Here is a tiny trained network, its code and every weight. The questions are about switching its units off for an input and a class, where a switched-off unit gives its printed mean instead of its output.

import numpy as np


def w(rows, s, z=0):
    codes = np.array(rows[::2]) - 128.0
    scale = np.full(codes.shape[1], s)
    scale[-1] = z or s
    return codes * scale


def norm(h):
    return h / np.sqrt((h * h).mean(-1, keepdims=True) + 1e-5)


def f(y):
    return y / 2 * (1 + np.tanh(0.7978845608 * (y + 0.044715 * y**3)))


def log_softmax(a):
    a = a - a.max(-1, keepdims=True)
    return a - np.log(np.exp(a).sum(-1, keepdims=True))


def net(x, mask):
    res = np.array(x, float).reshape(1, 2) / 4 @ E
    u = 0
    for l in range(2):
        y = f(norm(res) @ A[l][:, :-1].T + A[l][:, -1])
        res = res + np.where(mask[u : u + 7], y, B[l][:, -1]) @ B[l][:, :-1]
        u += 7
    return log_softmax(norm(res)[-1] @ U[:, :-1].T + U[:, -1])


A, B = {}, {}
E = w([
[2,151,159,89,168],'x0',
[135,116,5,137,196],'x1',
],0.0079)
A[0] = w([
[155,105,147,176,134,221],'0.n0',
[105,179,254,193,72,200],'0.n1',
[28,172,201,95,171,50],'0.n2',
[156,61,198,154,60,12],'0.n3',
[238,150,193,205,57,141],'0.n4',
[150,28,185,227,78,4],'0.n5',
[98,212,84,97,184,189],'0.n6',
],0.012,0.0041)
B[0] = w([
[58,76,210,86,193,168],'0.n0',
[96,243,143,244,120,241],'0.n1',
[108,93,207,29,166,216],'0.n2',
[153,130,164,168,193,180],'0.n3',
[86,74,48,74,3,254],'0.n4',
[124,108,111,197,115,172],'0.n5',
[111,116,63,175,102,206],'0.n6',
],0.011,0.01)
A[1] = w([
[103,202,49,229,125,132],'1.n0',
[96,214,211,164,71,59],'1.n1',
[113,141,57,252,135,100],'1.n2',
[195,49,190,122,84,84],'1.n3',
[187,82,158,150,5,220],'1.n4',
[180,126,180,65,161,254],'1.n5',
[93,166,190,196,97,69],'1.n6',
],0.016,0.0067)
B[1] = w([
[225,118,186,63,117,251],'1.n0',
[180,169,216,172,184,220],'1.n1',
[208,98,116,112,179,244],'1.n2',
[137,96,90,230,185,141],'1.n3',
[88,146,5,215,32,239],'1.n4',
[84,119,38,114,108,153],'1.n5',
[95,131,206,75,196,199],'1.n6',
],0.014,0.011)
U = w([
[95,98,162,163,116,5],'0',
[221,55,37,52,223,173],'1',
[113,87,144,112,86,2],'2',
[127,88,2,192,43,244],'3',
[72,210,216,115,204,224],'4',
[26,71,70,57,196,230],'5',
[189,192,175,215,72,153],'6',
],0.017,0.0089)

Each question gives the input, the list of numbers given to net, and the class t.
The units are the neurons (one row each of A and B). Each row of codes is followed by its name. A weight is (code - 128) times the scale printed after its matrix; where a second scale follows, it is the last column's (A, B and U).
mask holds one flag per neuron, layer by layer. A switched-off neuron (its flag False) gives its mean, the last column of its row in B, instead of its output. The means were averaged over made-up inputs and are rounded, as every weight is.
A unit's drop is (log p(t) with every unit on - log p(t) with that unit switched off) / (log p(t) with every unit on - log p(t) with every unit switched off).
The circuit of an input: a set's keep is (log p(t) with only the set's units on - log p(t) with every unit switched off) / (log p(t) with every unit on - log p(t) with every unit switched off). Starting from the 12 units with the biggest drops (on a tie, the unit counted first), units are removed one at a time, each time the one whose removal leaves the highest keep (on an exact tie, the one counted first), for as long as the keep stays at least 0.8.
units of the circuit, in order: the units of the circuit, biggest drop first
k most important neurons: the k neurons with the biggest drops, biggest first
drop of u: that unit's drop, to one decimal
input [7,3], class 5: units of the circuit, in order : (0.n1; 1.n0)
input [0,-1], class 4: units of the circuit, in order : (1.n6)
input [7,8], class 1: 4 most important neurons : (0.n6; 0.n4; 0.n0; 1.n4)
input [4,2], class 5: 2 most important neurons : (0.n2; 0.n1)
input [-1,4], class 1: 2 most important neurons : (0.n4; 0.n2)
input [0,-8], class 4: 2 most important neurons : (0.n1; 1.n6)
input [-8,-6], class 3: 2 most important neurons : (0.n4; 1.n4)
input [-8,-7], class 3: 2 most important neurons : (0.n4; 1.n4)
input [5,2], class 5: drop of 0.n1 : 0.4
input [6,3], class 5: drop of 0.n2 : 1.7
input [3,1], class 5: drop of 0.n1 : 0.3
input [3,-1], class 4: drop of 0.n1 : 0.2
